Here is a tiny trained network, its code and every weight. The questions are about switching its units off for an input and a target symbol, where a switched-off unit gives its printed mean instead of its output.

import numpy as np


def w(rows, s, z=0):
    codes = np.array(rows[::2]) - 128.0
    scale = np.full(codes.shape[1], s)
    scale[-1] = z or s
    return codes * scale


def softmax(a):
    e = np.exp(a - a.max(-1, keepdims=True))
    return e / e.sum(-1, keepdims=True)


def log_softmax(a):
    a = a - a.max(-1, keepdims=True)
    return a - np.log(np.exp(a).sum(-1, keepdims=True))


def net(x, mask):
    ids = ['αβγδεζηθλμξπστω'.index(c) for c in x.split()]
    T = len(ids)
    res = E[ids] + P[:T]
    u = 0
    for l in range(3):
        r = res
        for j in range(2):
            rows = slice(2 * j, 2 * j + 2)
            q, k, v = (r @ M[l][rows].T for M in (Q, K, V))
            z = softmax(np.where(np.tri(T) > 0, q @ k.T / 2**0.5, -1e9)) @ v
            o = O[l][rows]
            res = res + np.where(mask[u + j], z, o[:, -1]) @ o[:, :-1]
        u += 2
    return log_softmax(res[-1] @ U[:, :-1].T + U[:, -1])


Q, K, V, O = {}, {}, {}, {}
E = w([
[100,136,206,167,132,130,113],'α',
[95,146,223,110,145,116,111],'β',
[167,151,165,186,157,78,136],'γ',
[87,91,172,112,129,76,96],'δ',
[114,90,195,47,87,81,93],'ε',
[171,134,121,116,114,53,82],'ζ',
[12,126,178,156,138,105,154],'η',
[21,88,200,129,84,167,92],'θ',
[52,176,189,157,78,186,153],'λ',
[230,214,211,171,137,117,208],'μ',
[104,199,156,106,128,94,146],'ξ',
[72,180,182,104,144,160,89],'π',
[132,105,205,206,89,249,89],'σ',
[188,150,148,34,45,145,69],'τ',
[73,150,60,219,63,156,74],'ω',
],0.017)
P = w([
[104,181,198,178,117,55,80],'0',
[157,133,195,166,126,53,34],'1',
[100,228,143,169,76,6,74],'2',
[103,168,172,163,109,85,112],'3',
[176,106,167,149,137,84,39],'4',
[84,228,143,144,95,39,89],'5',
[110,148,145,140,109,107,139],'6',
[185,91,128,134,139,106,55],'7',
[66,227,158,112,113,77,96],'8',
[119,135,116,118,109,137,168],'9',
[187,73,86,131,144,134,71],'10',
[60,223,168,68,137,105,96],'11',
[122,135,104,93,107,158,174],'12',
],0.015)
Q[0] = w([
[254,90,146,115,237,133,82],'L0H1',
[39,185,54,114,32,110,247],'L0H1',
[96,114,125,190,159,124,194],'L0H2',
[236,59,138,151,205,205,154],'L0H2',
],0.0091)
K[0] = w([
[190,67,74,134,110,114,176],'L0H1',
[97,253,202,150,139,93,24],'L0H1',
[122,96,110,100,87,101,119],'L0H2',
[160,126,195,179,86,73,126],'L0H2',
],0.012)
V[0] = w([
[164,79,128,3,35,144,125],'L0H1',
[149,177,196,158,104,179,139],'L0H1',
[159,123,156,111,51,102,76],'L0H2',
[37,63,202,195,54,85,189],'L0H2',
],0.0068)
O[0] = w([
[55,110,225,136,66,162,254,28],'L0H1',
[109,163,121,228,236,131,143,213],'L0H1',
[203,54,95,171,115,91,81,224],'L0H2',
[113,66,188,129,42,124,198,254],'L0H2',
],0.0068,0.0074)
Q[1] = w([
[140,59,159,144,152,146,48],'L1H1',
[142,114,251,193,134,66,59],'L1H1',
[127,77,133,161,171,125,75],'L1H2',
[156,90,63,106,80,196,191],'L1H2',
],0.012)
K[1] = w([
[119,2,63,120,162,117,140],'L1H1',
[156,87,36,84,167,197,229],'L1H1',
[121,86,145,127,154,65,172],'L1H2',
[115,173,234,181,90,38,54],'L1H2',
],0.009)
V[1] = w([
[67,150,186,164,131,225,69],'L1H1',
[162,252,81,69,47,209,159],'L1H1',
[99,85,57,192,174,52,214],'L1H2',
[151,204,253,79,209,96,118],'L1H2',
],0.0075)
O[1] = w([
[59,64,101,232,100,89,209,137],'L1H1',
[165,187,95,90,13,106,153,8],'L1H1',
[56,147,26,254,156,78,247,115],'L1H2',
[108,221,242,50,173,158,165,187],'L1H2',
],0.0077,0.013)
Q[2] = w([
[113,107,97,127,52,120,133],'L2H1',
[63,199,226,131,139,1,6],'L2H1',
[110,240,9,204,2,162,108],'L2H2',
[148,94,41,92,177,200,148],'L2H2',
],0.0078)
K[2] = w([
[178,129,135,156,107,143,147],'L2H1',
[145,118,74,101,144,203,165],'L2H1',
[186,157,155,198,99,118,118],'L2H2',
[87,123,184,120,140,4,80],'L2H2',
],0.013)
V[2] = w([
[168,114,132,94,135,23,163],'L2H1',
[215,123,146,161,131,120,168],'L2H1',
[67,41,88,30,129,100,130],'L2H2',
[242,153,107,92,175,12,171],'L2H2',
],0.011)
O[2] = w([
[102,89,30,25,134,125,163,101],'L2H1',
[156,77,103,54,95,253,212,111],'L2H1',
[89,115,179,126,170,124,106,3],'L2H2',
[213,124,156,190,125,27,124,2],'L2H2',
],0.012,0.0092)
U = w([
[148,102,160,194,153,137,196,123],'α',
[117,134,223,110,125,76,225,128],'β',
[167,171,107,132,224,132,187,144],'γ',
[82,81,87,138,194,39,135,92],'δ',
[124,77,158,90,154,62,103,32],'ε',
[183,112,34,100,208,126,35,127],'ζ',
[40,151,111,126,144,6,204,108],'η',
[75,111,105,111,109,106,81,5],'θ',
[84,171,136,137,40,79,173,213],'λ',
[170,142,192,98,68,121,214,188],'μ',
[73,206,95,76,101,15,177,223],'ξ',
[85,235,128,129,108,66,100,2],'π',
[170,139,142,158,73,186,109,125],'σ',
[194,116,115,70,70,145,14,114],'τ',
[125,113,48,165,56,106,29,168],'ω',
],0.011,0.0091)

Each question gives the input, a string of symbols that net reads in full, and the target symbol t.
The units are the heads (2 rows each of Q, K, V and O). Each row of codes is followed by its name. A weight is (code - 128) times the scale printed after its matrix; where a second scale follows, it is the last column's (O and U).
mask holds one flag per head, layer by layer. A switched-off head (its flag False) gives its mean, the last column of its rows in O, instead of its output. The means were averaged over made-up inputs and are rounded, as every weight is.
A unit's drop is (log p(t) with every unit on - log p(t) with that unit switched off) / (log p(t) with every unit on - log p(t) with every unit switched off).
The circuit of an input: a set's keep is (log p(t) with only the set's units on - log p(t) with every unit switched off) / (log p(t) with every unit on - log p(t) with every unit switched off). Starting from all 6 units, units are removed one at a time, each time the one whose removal leaves the highest keep (on an exact tie, the one counted first), for as long as the keep stays at least 0.8.
circuit, biggest first: the units of the circuit, biggest drop first
most important unit: the unit with the biggest drop
heads that matter: for each layer, one digit per head in row order, 1 if its drop is at least 0.15 and else 0, layers parted by /
input π λ ζ γ δ μ π π η θ, target θ: heads that matter	00 / 10 / 01
input τ β γ, target τ: most important unit	L1H2
input σ γ λ δ μ ζ β γ λ π γ δ, target π: heads that matter	01 / 00 / 10
input η η α η η μ, target μ: heads that matter	01 / 10 / 01
input ω β β ω γ β ξ ζ, target τ: heads that matter	10 / 10 / 00
input θ μ α, target μ: circuit, biggest first	L2H1; L0H2
input ζ β ζ, target ζ: circuit, biggest first	L1H1; L0H2
input π δ ε ζ θ π α μ η, target μ: heads that matter	00 / 10 / 10
input α γ γ τ ζ β, target τ: heads that matter	00 / 01 / 00
input ζ τ ζ γ β ζ, target ζ: heads that matter	01 / 10 / 10
input π σ π τ θ θ, target τ: heads that matter	00 / 01 / 00
input η ω θ γ δ λ β γ γ σ β ξ, target σ: circuit, biggest first	L2H1; L1H2
input λ π σ γ δ τ λ α α θ π, target θ: heads that matter	10 / 00 / 01
input λ ζ δ γ β γ, target γ: heads that matter	00 / 11 / 10
input ω β σ μ α β, target μ: circuit, biggest first	L2H1; L1H1
input μ γ γ γ α μ ζ σ, target α: circuit, biggest first	L1H1; L2H2
input μ α β γ γ μ, target μ: most important unit	L2H2
input ε γ β δ π γ σ π α, target σ: circuit, biggest first	L2H1; L2H2
input ζ η μ ζ γ δ γ θ λ λ ω θ, target ω: heads that matter	00 / 01 / 00
input ε π β, target π: circuit, biggest first	L2H1; L1H2
input ζ σ ζ δ, target δ: most important unit	L1H1
